Below is a small trained network, with its code and all its weights. Each question gives an input and a class and asks what happens when units are switched off, that is, made to give their printed mean instead of their output.

import numpy as np


def w(rows, s, z=0):
    codes = np.array(rows[::2]) - 128.0
    scale = np.full(codes.shape[1], s)
    scale[-1] = z or s
    return codes * scale


def f(y):
    return np.maximum(y, 0)


def log_softmax(a):
    a = a - a.max(-1, keepdims=True)
    return a - np.log(np.exp(a).sum(-1, keepdims=True))


def net(x, mask):
    res = np.array(x, float).reshape(1, 6) / 4 @ E
    y = f(res @ A[0][:, :-1].T + A[0][:, -1])
    res = res + np.where(mask, y, B[0][:, -1]) @ B[0][:, :-1]
    return log_softmax(res[-1] @ U[:, :-1].T + U[:, -1])


A, B = {}, {}
E = w([
[33,132,92,180,128,211,9,254,162,87],'x0',
[200,38,117,150,106,193,197,88,180,183],'x1',
[221,186,108,109,111,157,224,117,39,95],'x2',
[135,237,79,65,167,77,146,236,180,224],'x3',
[145,154,91,145,154,117,107,90,16,225],'x4',
[95,95,67,55,16,141,91,97,81,181],'x5',
],0.0094)
A[0] = w([
[142,194,172,97,161,1,150,74,119,142,203],'n1',
[133,183,134,83,150,9,131,75,106,139,102],'n2',
[110,184,72,115,177,93,169,216,125,140,240],'n3',
[88,75,135,101,138,178,131,193,149,217,197],'n4',
[175,162,117,118,156,167,192,169,147,138,191],'n5',
[102,110,130,250,193,115,83,143,188,37,229],'n6',
[168,191,164,156,164,124,134,158,169,96,186],'n7',
[138,75,239,156,183,203,130,97,191,110,235],'n8',
[122,94,101,101,90,64,149,139,166,231,189],'n9',
[154,61,56,96,59,177,142,70,97,169,210],'n10',
[152,149,121,46,139,42,185,138,91,161,201],'n11',
[140,73,194,197,127,208,141,47,86,79,252],'n12',
[55,108,116,45,62,165,85,167,169,89,177],'n13',
],0.0094,0.0032)
B[0] = w([
[146,90,130,28,88,74,179,165,171,161,240],'n1',
[204,113,189,24,63,88,99,137,129,155,213],'n2',
[153,214,118,97,218,121,103,191,152,47,235],'n3',
[172,121,55,214,201,130,64,78,210,147,185],'n4',
[172,201,113,155,184,199,221,174,140,12,198],'n5',
[4,129,157,97,175,45,135,173,75,198,250],'n6',
[45,127,144,127,180,139,168,253,148,57,208],'n7',
[32,122,166,162,138,137,184,67,172,164,232],'n8',
[195,110,59,142,122,96,112,15,239,161,192],'n9',
[222,105,80,240,74,150,172,11,111,87,218],'n10',
[223,150,112,38,66,42,200,134,185,76,228],'n11',
[79,43,117,190,95,107,196,91,13,137,249],'n12',
[69,74,87,84,91,184,32,129,130,55,211],'n13',
],0.0075,0.015)
U = w([
[100,166,118,162,183,102,32,183,88,157,193],'0',
[167,100,116,179,60,160,217,62,3,115,144],'1',
[48,91,214,162,166,86,198,121,99,163,49],'2',
[162,134,153,28,100,76,190,133,167,128,175],'3',
[150,200,120,156,190,170,209,198,135,68,225],'4',
[69,99,112,105,50,198,91,146,120,72,59],'5',
[191,119,108,191,142,148,145,65,199,155,3],'6',
],0.011,0.0015)

Each question gives the input, the list of numbers given to net, and the class t.
The units are the neurons (one row each of A and B). Each row of codes is followed by its name. A weight is (code - 128) times the scale printed after its matrix; where a second scale follows, it is the last column's (A, B and U).
mask holds one flag per neuron, in row order. A switched-off neuron (its flag False) gives its mean, the last column of its row in B, instead of its output. The means were averaged over made-up inputs and are rounded, as every weight is.
A unit's drop is (log p(t) with every unit on - log p(t) with that unit switched off) / (log p(t) with every unit on - log p(t) with every unit switched off).
The circuit of an input: a set's keep is (log p(t) with only the set's units on - log p(t) with every unit switched off) / (log p(t) with every unit on - log p(t) with every unit switched off). Starting from the 12 units with the biggest drops (on a tie, the unit counted first), units are removed one at a time, each time the one whose removal leaves the highest keep (on an exact tie, the one counted first), for as long as the keep stays at least 0.8.
units of the circuit, in order: the units of the circuit, biggest drop first
top k neurons: the k neurons with the biggest drops, biggest first
drop of u: that unit's drop, to one decimal
input [5,7,-6,-1,7,-1], class 6: units of the circuit, in order : [n4]
input [3,-7,2,1,3,-2], class 0: top 4 neurons : [n5, n11, n10, n8]
input [5,-2,-6,-4,-5,0], class 2: top 2 neurons : [n6, n8]
input [-3,-3,6,-3,-7,-2], class 2: units of the circuit, in order : [n10, n3, n12, n11]
input [-1,-6,-8,0,4,-4], class 0: units of the circuit, in order : [n12, n11]
input [-3,-5,3,-4,8,-6], class 3: top 2 neurons : [n1, n10]
input [-1,-1,-6,-6,-4,8], class 1: top 2 neurons : [n10, n12]
input [-6,-6,-1,-4,0,8], class 1: top 4 neurons : [n10, n3, n6, n7]
input [-6,3,4,8,-7,-8], class 4: top 2 neurons : [n5, n7]
input [5,-4,-8,7,-7,5], class 0: top 2 neurons : [n4, n3]
input [8,5,5,1,4,7], class 6: top 2 neurons : [n4, n12]
input [4,7,0,3,-8,-8], class 2: top 3 neurons : [n6, n8, n11]
input [0,7,-6,2,3,-4], class 6: top 2 neurons : [n4, n9]
input [7,-1,-1,8,-7,7], class 5: units of the circuit, in order : [n13]
input [-4,1,-3,-8,-5,1], class 1: top 3 neurons : [n12, n10, n7]
input [-3,-4,8,6,2,-6], class 3: top 2 neurons : [n1, n2]
input [2,3,-1,7,4,-2], class 4: drop of n3 : 0.1
input [7,-3,-2,2,-7,-2], class 0: drop of n6 : 0.3
input [-5,7,-5,4,-5,-6], class 2: drop of n9 : -0.2
input [-8,4,-6,-3,6,-4], class 1: units of the circuit, in order : [n12]
